Here is a tiny trained network, its code and every weight. The questions are about switching its units off for an input and a class, where a switched-off unit gives its printed mean instead of its output.

import numpy as np


def w(rows, s, z=0):
    codes = np.array(rows[::2]) - 128.0
    scale = np.full(codes.shape[1], s)
    scale[-1] = z or s
    return codes * scale


def f(y):
    return np.maximum(y, 0)


def log_softmax(a):
    a = a - a.max(-1, keepdims=True)
    return a - np.log(np.exp(a).sum(-1, keepdims=True))


def net(x, mask):
    res = np.array(x, float).reshape(1, 4) / 4 @ E
    y = f(res @ A[0][:, :-1].T + A[0][:, -1])
    res = res + np.where(mask, y, B[0][:, -1]) @ B[0][:, :-1]
    return log_softmax(res[-1] @ U[:, :-1].T + U[:, -1])


A, B = {}, {}
E = w([
[82,130,55,173,65,131,204],'x0',
[133,254,165,243,133,34,124],'x1',
[38,136,77,172,122,230,162],'x2',
[141,105,107,63,249,129,170],'x3',
],0.0076)
A[0] = w([
[40,128,76,108,8,133,71,128],'N1',
[243,40,208,74,138,104,31,194],'N2',
[1,93,94,132,128,244,206,238],'N3',
[103,179,130,166,137,121,118,255],'N4',
[80,111,43,88,134,146,122,158],'N5',
[109,49,47,52,147,207,97,210],'N6',
[203,166,172,136,133,69,91,224],'N7',
[69,159,181,132,188,164,110,150],'N8',
[118,141,115,165,45,103,188,207],'N9',
[140,160,135,157,165,27,176,214],'N10',
[122,47,138,119,97,156,136,177],'N11',
[85,125,105,147,81,140,88,176],'N12',
],0.0081,0.0033)
B[0] = w([
[93,94,101,215,116,138,89,192],'N1',
[22,123,50,3,85,165,85,230],'N2',
[218,115,177,173,108,132,124,249],'N3',
[199,151,68,136,191,181,156,177],'N4',
[170,64,186,127,134,54,136,179],'N5',
[186,53,155,96,66,107,143,235],'N6',
[102,168,52,90,132,187,166,201],'N7',
[140,141,151,129,237,137,157,155],'N8',
[150,182,70,195,249,196,116,188],'N9',
[208,154,84,87,144,251,181,187],'N10',
[187,121,78,160,44,139,123,180],'N11',
[234,150,111,185,100,174,61,168],'N12',
],0.0068,0.012)
U = w([
[121,92,195,125,163,169,170,98],'0',
[92,137,58,13,1,139,97,157],'1',
[97,140,162,135,89,24,114,4],'2',
[146,104,94,230,75,137,78,108],'3',
[196,72,191,78,37,59,108,202],'4',
[12,106,192,152,92,152,178,54],'5',
[178,160,71,131,171,173,195,208],'6',
],0.0073,0.0028)

Each question gives the input, the list of numbers given to net, and the class t.
The units are the neurons (one row each of A and B). Each row of codes is followed by its name. A weight is (code - 128) times the scale printed after its matrix; where a second scale follows, it is the last column's (A, B and U).
mask holds one flag per neuron, in row order. A switched-off neuron (its flag False) gives its mean, the last column of its row in B, instead of its output. The means were averaged over made-up inputs and are rounded, as every weight is.
A unit's drop is (log p(t) with every unit on - log p(t) with that unit switched off) / (log p(t) with every unit on - log p(t) with every unit switched off).
The circuit of an input: a set's keep is (log p(t) with only the set's units on - log p(t) with every unit switched off) / (log p(t) with every unit on - log p(t) with every unit switched off). Starting from all 12 units, units are removed one at a time, each time the one whose removal leaves the highest keep (on an exact tie, the one counted first), for as long as the keep stays at least 0.8.
units of the circuit, in order: the units of the circuit, biggest drop first
k most important neurons: the k neurons with the biggest drops, biggest first
drop of u: that unit's drop, to one decimal
input [0,-5,-6,5], class 1: units of the circuit, in order : [N2]
input [-4,-8,2,-8], class 4: units of the circuit, in order : [N6; N7]
input [8,1,7,7], class 0: units of the circuit, in order : [N5; N7; N10]
input [-2,0,-4,8], class 1: units of the circuit, in order : [N2; N3]
input [2,-7,-1,-8], class 3: units of the circuit, in order : [N1; N12]
input [3,0,-8,8], class 1: units of the circuit, in order : [N2; N3]
input [8,-6,5,1], class 3: 2 most important neurons : [N1; N9]
input [-6,4,-4,6], class 1: 2 most important neurons : [N2; N9]
input [8,-8,-6,-4], class 4: 3 most important neurons : [N6; N7; N5]
input [-1,4,-8,5], class 1: drop of N10 : -0.1
input [3,-5,-2,-3], class 4: drop of N1 : -0.1
input [6,7,2,-4], class 6: drop of N10 : 0.2
